In the rows, 128 means zero.
Each row of numbers belongs to one of the nodes below and depends on some of the facts about them. Some rows are named. Which node is each other row?

How the nodes are related:
bogren ω drizek; nemum ω pomur; klison ω kuzemum; vilabo ω dama; vuser ω klabegro
grikle ω grizim; drizek ω drekofu; soskur ω tokla; midun ω flidri; bodo ω kele
mibror ω sozatem; skatrus ω raplol; dinun ω fakuzor; tokla ω grinatro; gravak ω nekon
brenis ω skebrin; grelum ω stofa; restomum ω stuplanu; supiplol ω branafun; kuvul ω ploga
grinatro ω trubri; trubroklom ω bodo; budro ω skitetu; fenu ω vaflem; figrir ω fleflun
luplo ω basun; stuklek ω restomum; gredrim ω flila; trutri ω kluvodras; meden ω soskur
brezin ω nusar; vustel ω stekir; gubefe ω plogrirol; raplol ω brupler; riflos ω trodur
plibin ω budro; teklek ω trasak; basun ω gafek; pomur ω zakir; guflan ω skemok
nufli ω pogir; dobror ω tozus; stotrin ω vubiskin; dregrak ω nufli; klabegro ω teklek
trasak ω klevilam; stiklak ω dugris; fopeni ω skatrus; pludi ω grelum; stuplanu ω brezin
genona ω fozoplos; gepli ω resikli; zakir ω kebrin; diflos ω stesko; skemok ω nulis
bredi ω fuflur; klesum ω mufal; kenal ω grigogek; pligre ω mosim; kloflim ω flagram
tozus ω flude; zetul ω trovo; nekon ω gonetim; stofa ω plada; gulek ω grupori
flavil ω drestak; plada ω zatu; drenor ω nabris; laror ω diflos; brupler ω bedru
kuli ω laror; vaflem ω delil; dogazuk ω midun; kleka ω tefuvon; pudrek ω vustel
vabudu ω zetul; nusar ω dribur; fakuzor ω nistuzal; litride ω kubrol; tedro ω guga
pagrus ω greflim; stigo ω pludi; dama ω fenu; geskir ω skemum; gafek ω vaber
setim ω kibastel; kebrin ω zite; vaber ω pligre; lesto ω befil; tirela ω bogren
nistuzal ω skelin; trodur ω bridrebrir; flude ω supo; fluplir ω stutregror; trevosur ω figrir
fuflur ω fopeni; branafun ω guflan; supo ω dogazuk; plogrirol ω dregrak; mufal ω gezimis
flukur ω genona; kele ω trutri; sterek ω grutel; mosim ω fosto; skemum ω klison
nemal ω gepli; bridrebrir ω nemal; nedrus ω savan; donok ω pasum; kubrol ω duzadar
rovil ω pladribrar; kastel ω plekas; grupori ω fepiplun; tozer ω kleka; plekas ω vadus
pluzer ω stonal; flidri ω mivul; stekir ω vabudu; lekimol ω lesto; britre ω grustuk
pasum ω gredrim; valo ω tozer; stesko ω brunek; guzore ω valo; zudan ω dribrum
grogris ω gulek; savan ω zirul; kuzemum ω guzore; skelin ω grikle; skitetu ω zudan
drestak ω drenor; grirezom ω kloflim; fozoplos ω dreki; fepiplun ω bredi; tuklun ω kuvul
dribur ω nedrus; nabris ω plibin; trovo ω kuli; resikli ω dobror; poki ω granal
kluvodras ω stobrazuk; grizim ω fluplir; bafon ω geskir; sozatem ω bafon; troros ω zotroklom
drevomin ω gobren; delil ω sterek; tedrir ω poki; granal ω dipla; ploga ω donok
gezimis ω litride; bitres ω troros; pogir ω tuklun; kugroto ω drogrek; flila ω setim
dribrum ω grogris; trubri ω stuklek; fleflun ω vuser; pladribrar ω stiklak; greflim ω kastel
gonetim ω grirezom; dipla ω luplo; stonal ω stotrin; brunek ω drigur; gobren ω stigo
mivul ω skuper; skuper ω trubroklom; kibastel ω lekimol; vadus ω nizu; duzadar ω tedro
zite ω tedrir; drogrek ω tipon; grovon ω kenal; zirul ω dinun; fosto ω vilabo
guga ω grovon; nemum Ξ fenu; nemum Ξ tedro; nemum Ξ stonal; befil Ξ sisas
bodo Ξ vaflem; bodo Ξ plada; mibror Ξ pasum; mibror Ξ pagrus; meden Ξ dregrak
meden Ξ lesto; vustel Ξ litride; klabegro Ξ pasum; klabegro Ξ kleka; klabegro Ξ zudan
klabegro Ξ gonetim; stiklak Ξ drenor; stiklak Ξ lekimol; nizu Ξ gafek; klesum Ξ vuser
klesum Ξ stofa; klesum Ξ greflim; klesum Ξ laror; pligre Ξ tozer; pligre Ξ drigur
pligre Ξ grigogek; pligre Ξ trubroklom; gulek Ξ gredrim; gulek Ξ zudan; gulek Ξ nufli
brupler Ξ tedrir; dogazuk Ξ pluzer; dogazuk Ξ grelum; dogazuk Ξ kloflim; dogazuk Ξ skemok
pudrek Ξ kleka; pudrek Ξ luplo; pudrek Ξ savan; pudrek Ξ vilabo; pudrek Ξ pogir
pudrek Ξ vabudu; fakuzor Ξ zite; fakuzor Ξ budro; fakuzor Ξ tedrir; fakuzor Ξ bedru
fakuzor Ξ guflan; kizuk Ξ zetul; kizuk Ξ plekas; branafun Ξ guga; branafun Ξ trubroklom
kele Ξ basun; kele Ξ drekofu; kele Ξ gubefe; kele Ξ nulis; kele Ξ budro
kele Ξ vadus; mosim Ξ zite; mosim Ξ fosto; mosim Ξ vadus; bridrebrir Ξ grigogek
kastel Ξ midun; kastel Ξ kleka; flagram Ξ nusar; flagram Ξ fosto; stekir Ξ fopeni
stekir Ξ genona; stekir Ξ plogrirol; stekir Ξ skemum; stekir Ξ guzore; lisum Ξ gredrim
stesko Ξ drekofu; stesko Ξ pagrus; stesko Ξ kluvodras; stesko Ξ skemum; stesko Ξ kloflim
stesko Ξ plibin; zose Ξ tozus; kuzemum Ξ dama; kuzemum Ξ raplol; kuzemum Ξ dobror
brofle Ξ tefuvon; brofle Ξ skemum; brofle Ξ brezin; brofle Ξ zirul; dribur Ξ nemal
dribur Ξ pomur; dribur Ξ gonetim; poki Ξ flude; poki Ξ dama; poki Ξ nistuzal
poki Ξ nabris; skebrin Ξ kubrol; skebrin Ξ klison; skebrin Ξ vubiskin; skebrin Ξ klevilam
skebrin Ξ delil; zovar Ξ restomum; zovar Ξ nulis; zovar Ξ kuvul; zovar Ξ delil
granal Ξ valo; granal Ξ vubiskin; granal Ξ dama; granal Ξ stotrin; granal Ξ delil
granal Ξ guflan; ploga Ξ skuper; bitres Ξ flidri; bitres Ξ budro; bitres Ξ nekon
bitres Ξ tedro; bitres Ξ vadus; bitres Ξ pludi; kugroto Ξ rovil; kugroto Ξ grutel
kugroto Ξ dribrum; kugroto Ξ grigogek; flila Ξ vaflem; flila Ξ sozatem; trubri Ξ riflos
trubri Ξ brunek; zatu Ξ skipin

Some rows with their names:
[102 146 126 126  49 144 116 169  72 100  91 150 164 193 156 126 108  81
 125 135 114  70 193 136 118  93 106 183 104 123 152 207 154 116 136 151
  99 138 132  92  51] : bridrebrir
[127 131 125 126 126 125 128 128 127 126 128 128 128 128 124 130 126 128
 127 131 129 125 128 132 126 125 129 128 131 128 129 132 128 130 128 126
 127 129 128 129 127] : stigo
[ 80 109 117  84 118 159 164 123 131 172 130 138 124 145 105 129 111 134
 139 116 100 157 109 150  97 131 155 127 124 128 158 166  95 126 148 180
 166  82 160  68  71] : brupler
[125  90  91 128 181  87 108  66 142 109 139 134  98 123  71 108 141 162
 127 128 162 119 144  85 118 127 127 142  86 123 153 106 106 110 102 155
 172 141  75 118 172] : nusar
[129 134 128 123 125 128 131 128 116 132 131 124 125 124 127 127 132 132
 126 126 130 137 123 133 122 124 134 121 133 128 128 133 123 127 133 129
 132 130 127 126 127] : dreki
[118 123 130 115 131 143 123 138 129 140 125 121 127 115 133 105 115 115
 134 132 128 121 137 120 128 140 118 123 120 131 114 123 135 132 138 143
 128 127 121 132 134] : klison
[105 127 114 158 125 119 144 124 118 126 137 133 141 133 140 152 105 132
 117 125 133 125 129 121 126 131 116 159 130 125 132 156 150 133 122 114
 145 155 131 129 115] : kugroto
[102 109 120 145 115 143 132 134 138 129 139 126 141 122 138 110 110 123
 125 116 125 131 125 119 106 152 122 130 134 123 120 134 118 127 134 134
 140 143 121 146 116] : zovar
[139 139 118 117 137 124 128 130 115 126 128 126 126 126 115 124 111 116
 127 133 129 108 136 129 124 125 139 110 137 143 127 120 127 122 136 132
 126 121 132 140 133] : vuser
[128 131 126 126 127 125 127 127 127 127 128 129 129 128 124 130 126 130
 126 129 130 126 128 132 126 126 130 127 131 129 130 131 127 130 127 125
 128 129 128 129 128] : metrem
[138 116 138 133 132 134 140 138 125 134 127 125 103 136 149 124 141 114
 137 117 119 126 127 109 126 128 128 116 117 131 127 100 109 111 130 138
 129 110 127 117 126] : drekofu
[127 132 126 126 126 124 127 127 126 126 128 128 129 127 124 130 126 129
 127 129 129 129 127 131 127 126 129 127 130 127 129 131 128 130 128 125
 127 130 128 131 128] : brobripum
[158 154 128 123 124 142 128 130  50 156 119 117 101 115 151  79 197 112
 107 111 142 146 127 155 118  83 145 117 131 133 128 140  98 104 152 144
 140 164  94 131 132] : lesto
[128 132 127 125 125 126 127 128 124 128 128 127 128 127 125 128 127 129
 127 130 130 128 126 133 125 124 131 126 131 128 130 133 126 128 130 127
 129 130 127 127 126] : grovon
[ 98 127 124  89 121 149 151 124 121 155 128 138 119 140 108 135 112 126
 139 129 118 137 116 150 108 117 144 123 131 132 148 157 114 129 146 157
 149  92 152  84  92] : bredi
[125 128 149 118 120 130 133 131 131 124 128 136  99 130 137 137 145 125
 129 124 135 127 125 125 130 113 116 123 118 128 136 118 120 135 116 116
 116 114 124 117 128] : guzore
[118  80 106 123 179  99 121  57 145  99 148 153  71 116  75 113 154 151
 124 124 187 114 142  83 119 112 101 142  86 126 166 108 103 123  93 141
 162 133  76 121 173] : brezin
[166 161 117 166 106  90  80 165 129  99 114 108 129 122 167 120 137 100
 142 165 140  73 142 128 137 113 103 140 136 103 102 114 138 131 123  77
  82 166  91 169 166] : drenor

Rows to name:
No name comes twice in this set of rows, the named rows included.
[ 93 111 121  73 130 160 163 130 120 185 121 130 112 141 112 121 120 129
 145 119  92 161 111 144 107 128 159 117 114 131 153 153  93 119 152 192
 166  73 158  56  81] | bedru
[131 124 156 120 124 133 136 134 134 123 128 138  88 135 143 138 145 117
 134 124 135 118 129 116 133 113 111 119 112 132 135 103 119 129 116 120
 113 103 128 114 130] | skemum
[147 150 126 134 114 147 136 127  46 154 129 115 105 114 155  79 197 120
 103 103 146 162 117 159 100  88 148 117 142 128 130 153  88 102 158 140
 151 175  92 136 122] | befil
[126 145 115 140 125 131 160 174 156 192 148 101  58 106 191 151 116  83
 196 176 129 103  49 161 101 106 114 108 177  93 110 109  88 138 171  82
 134  86 145 104 136] | kluvodras
[107 123 122 110 131 103 119 134 197 106 128 136 146 140  97 178  57 135
 157 162 114  92 133 114 140 156 117 132 124 124 129 119 158 156 108 113
 107  81 161 114 130] | dregrak
[116 125 123 143 105 148 130 125 131 123 136 131 144 145 128 127 118 122
 147 136 139 121 113 146 105 119 129 139 155 117 130 147 123 116 154 127
 139 124 136 123 105] | gulek
[117 108 102 163 112 112 126 134 155 122 129 132 150 142 136 131 126 137
 123 117 101 133 121 126 112 148 140 144 128 110 139 136 100 120 111 126
 133 142 128 138 109] | bitres
[ 88 118 148  68 119 161 167 121 126 162 131 150  87 146 110 144 127 127
 141 118 122 146 111 145 110 106 137 117 116 138 162 148 103 134 138 160
 147  64 159  60  83] | fopeni
[122  75  75 128 189  96 116  51 142 104 149 152  97 108  64 102 142 147
 121 132 185 114 145  94 119 118 106 153  99 123 169 129 103 124 102 151
 170 147  81 134 175] | stuplanu
[123 159  96 132 126 118 148 170 151 198 145  94  81  96 173 149 107  98
 190 187 127 114  46 181 102 110 125 114 186  86 109 135  97 149 175  83
 140 104 144 110 140] | trutri

The same nodes again, as new rows of numbers:
Known rows:
[ 99 103 190 123 151 120 142 118 117  97 143 177 166  86 128 117 133 110
 206 135 104 108 159  96 131 134 107  93  88 106 103 169 127  89 133  99
 161 170] : dribrum
[133 104 149 119 104 133 120  99 131  82 173 154 126 104 110 129 132 145
 179 147 100  98 147 133 113 156 108  95  74 109 105 169 107  95 118  98
 155 155] : genona
[148 106 156 137 113 147 144 117 132  67 177 151 135 100 116 126 130 152
 171 156 102 100 152 131 127 150 120 100  82 118 124 158 111  90 118  91
 137 146] : klesum
[123  94 139 144 122 145 135 108 122  37 197 126 131 110 104 112 102 121
 175 134 109  81 124 119  94 153 152 131  86  71 117 181 103 110 130 102
 181 143] : nulis
[141 107 149 143 118 147 154 116 129  60 170 149 141 107 112 134 131 164
 165 154 108  91 147 122 136 159 121 107  77 124 123 161 108  91 119  84
 139 154] : nemum
[136 104 153 122 102 133 133  98 130  79 172 152 130 103 114 120 135 145
 174 147 100 107 143 126 123 149 116  97  78 108 111 172 105  89 121 101
 150 159] : plekas
[137 100 144 129 103 138 140 108 131  58 176 164 126 123 111 109 144 148
 183 149 100 110 138 120 134 146 118 106  80  98 121 180 100  86 127  90
 152 174] : guflan
[128 112 135 131 130 141 172  80 127  71 159 129 133 148 112 171 140 158
 159 139 103  99 127 101 143 186 121 110  81 111  96 169  68  84 120  89
 137 180] : fosto
[126  99 148 147 135 165 110 137 131  47 200 127 130  88  93 153  86 134
 181 149 117  51 153 153  71 177 126 109  79  99 110 152 118 120 120  90
 172 106] : brofle
[137 103 150 124 102 132 132  96 130  80 172 154 130 105 115 120 134 143
 176 146  98 107 140 124 122 147 117 100  82 105 109 173 105  90 120 100
 153 160] : drevomin
[140 102 149 124 101 129 133  94 130  80 176 153 128 107 116 115 133 145
 172 142  98 106 149 126 121 147 110  99  82 108 113 176 106  87 120 104
 149 165] : mufal
[137 104 151 121 102 130 131  94 130  80 170 153 130 105 116 120 137 145
 173 147  97 109 141 126 122 147 115  98  77 107 112 172 105  90 119 100
 151 161] : greflim
[127  92 148 135 116 146 121 104 124  50 196 121 129 100 107 125  88 121
 173 130 109  82 134 126  75 157 142 122  80  74 112 172 110 114 123 116
 181 132] : tefuvon
[116 106 155 126  69 126 114 103 135  93 179 158 138 116 119 120 135 147
 158 163 114 110 106 117 112 141 124  97  96 112 121 165 113  91 103  76
 148 159] : kibastel
[ 97 102 162 134 141 114 162 117 111  71 139 173 161 107 106 124 136 147
 186 142 111  81 149  88 142 149 114 109  72 116 122 179 123  90 144  91
 175 193] : budro
[125  96 146 139 118 142 134  95 120  51 194 116 135  99 112 114  99 115
 172 132 104  88 124 122  90 147 156 124  90  72 110 180 104 109 126 110
 176 137] : grustuk
[122 107 156 125  80 131 120 102 134  89 178 157 136 112 119 121 134 148
 163 160 110 109 116 119 113 143 124  96  93 113 120 166 111  92 107  80
 149 156] : lekimol
[154 115 112 145 118 136 147 135 123  32 149 160 142 100  98 142 148 196
 154 142 120  57 151 106 151 174 121 118  66 122 120 171 115 107 126  55
 162 163] : kele

Which node is each row?
No name comes twice in this set of rows, the named rows included.
[128  94 146 139 118 146 133 106 123  41 202 125 130 107 110 106 103 111
 184 136 103  94 125 123  91 145 156 125  94  64 117 182 101 105 129 106
 176 136] | klevilam
[128 104 145 126 101 128 132  96 128  77 170 153 134 112 111 122 133 150
 168 146 104  99 134 121 125 152 116 104  75 110 110 173 106  92 119  93
 156 167] | gubefe
[144 103 185  95  95 144 158  93 134  78 174 139 127 105 131 120 129 168
 151 139  97 120 160 135 110 154 120  82  65 102 150 172 116 102 110 131
 144 158] | sozatem
[141 106 148 118 116 141 153  78 128  77 172 129 127 132 113 167 145 132
 184 152  89 125 129 119 126 171 114 104  98 101  88 167  76  77 116 102
 127 172] | vilabo
[176 126 134 116 107 137 110 108 131  66 154 154 139  72 146 114 158 144
 165 113 106 113 155 108 143 143 123  97  88  95  82 177 109 113 109  76
 142 133] | trubroklom
[140 105 144 133  99 126 146  92 128  74 176 152 127 112 113 111 126 161
 157 136 105  91 155 119 123 149 103 106  75 121 122 178 108  85 119 106
 151 174] | tedro
[148 109 135 145  95 108 155  78 124  87 200 130 118  94 111  75 136 124
 171 154  86  73 174 155 122 138  89 103 119 140 113 199  98  67 121  98
 140 167] | vabudu
[137  99 145 122 102 134 110 105 126  76 176 149 134  90  93 151 126 145
 186 163 100  88 151 143  98 163  93  99  78 119  96 162 120  93 114  96
 151 152] | pagrus
[134 107 134 135 121 142 172  89 128  61 168 142 130 148 110 146 145 157
 167 142 103 106 130 104 145 174 119 114  84 106 108 174  75  80 123  88
 138 184] | tedrir
[183  77 181 122  87 188 140 147 146  16 214 194 108 128 117 108 113 183
 199 132 110 141 177 113  99 142  89 118  57  86 175 149 126  73 106 140
 124 174] | kuzemum
[132 125 154 161 149 177 121 102 134  59 200 123 163  90 167  78  80  88
 149  83 125 109 143  94 106 125 128 139  93  84  60 162 109 132 103  93
 121 108] | grigogek
[120 106 131 133 116 145 130  76 125  73 162 152 143  98  89 101 126 159
 162 175  81 125 121 158 155 134 131 107  16 118  95 164 104 109 141 105
 148 157] | nusar

Now the same nodes, written a new way:
Some nodes and their rows:
[139 139 151 109 126 127 135 132 160 120 112  86 112 152 136] : pomur
[156  96 118 117 141 148 127 131 112 117 133 129 112 114 142] : zudan
[108 141 130 142  80 124  96 111 121 113 131 121 130 125 135] : kugroto
[126 107 129 135 134 123 125 112 136 118 144 141 129 115 123] : drevomin
[135 107 113 157 127 135 130 135 102 111 139 152 140 112 128] : troros
[150 185 156 125  97  99 167 161 120 157 107  99 167 112  79] : dugris
[ 95 129 130 125 117 146 103 106 105 118 112 157 130 122 139] : ploga
[131 122 129 103 133 146 120 135 145 135 128 122 113 138 154] : klison
[120 137 150 131 153 118 112  90 119 128 129 156 126 136  79] : klesum
[ 72 146 167 105 102 103 197 149 143 184 119 140 177  68 145] : befil
[134 117 115 123 145 130 120 130 137 119 126 120 116 137 146] : vabudu
[133 158 151 142  90 110 170 155 105 151 129 127 178 100  92] : flagram
[115 163 123 126 127 107 101 107 121  94 102 100 118 141 147] : fleflun
[121 126 131 105 110 152 113 118 122 134 125 130 118 136 132] : skatrus
[135 101 160 124 111 140 145 103 125 128 143 145 132 115 129] : stesko
[115 143 128 131 156  71  93  64 199 138 112 151 139 101 184] : trubri
[118 115 125 126 124 149 117 118 120 120 136 140 121 131 135] : stigo
[129 118 136 186 105 128 120 135 168 111 133 114  99 171  88] : vaflem

Rows to name:
No name comes twice in this set of rows, the named rows included.
[129 169 139  69 161 152 196 168  73 170 111 125 173 164  91] | skipin
[ 28  87 160 186  97 100 158 117 196 105 154 127 118 161 124] | pligre
[103 208 132  99 124  86 145 130  52 131 145  89 190 168  62] | zose
[117 188 145 106 154 124 199 145  29 134 112 146 208 140  85] | zatu

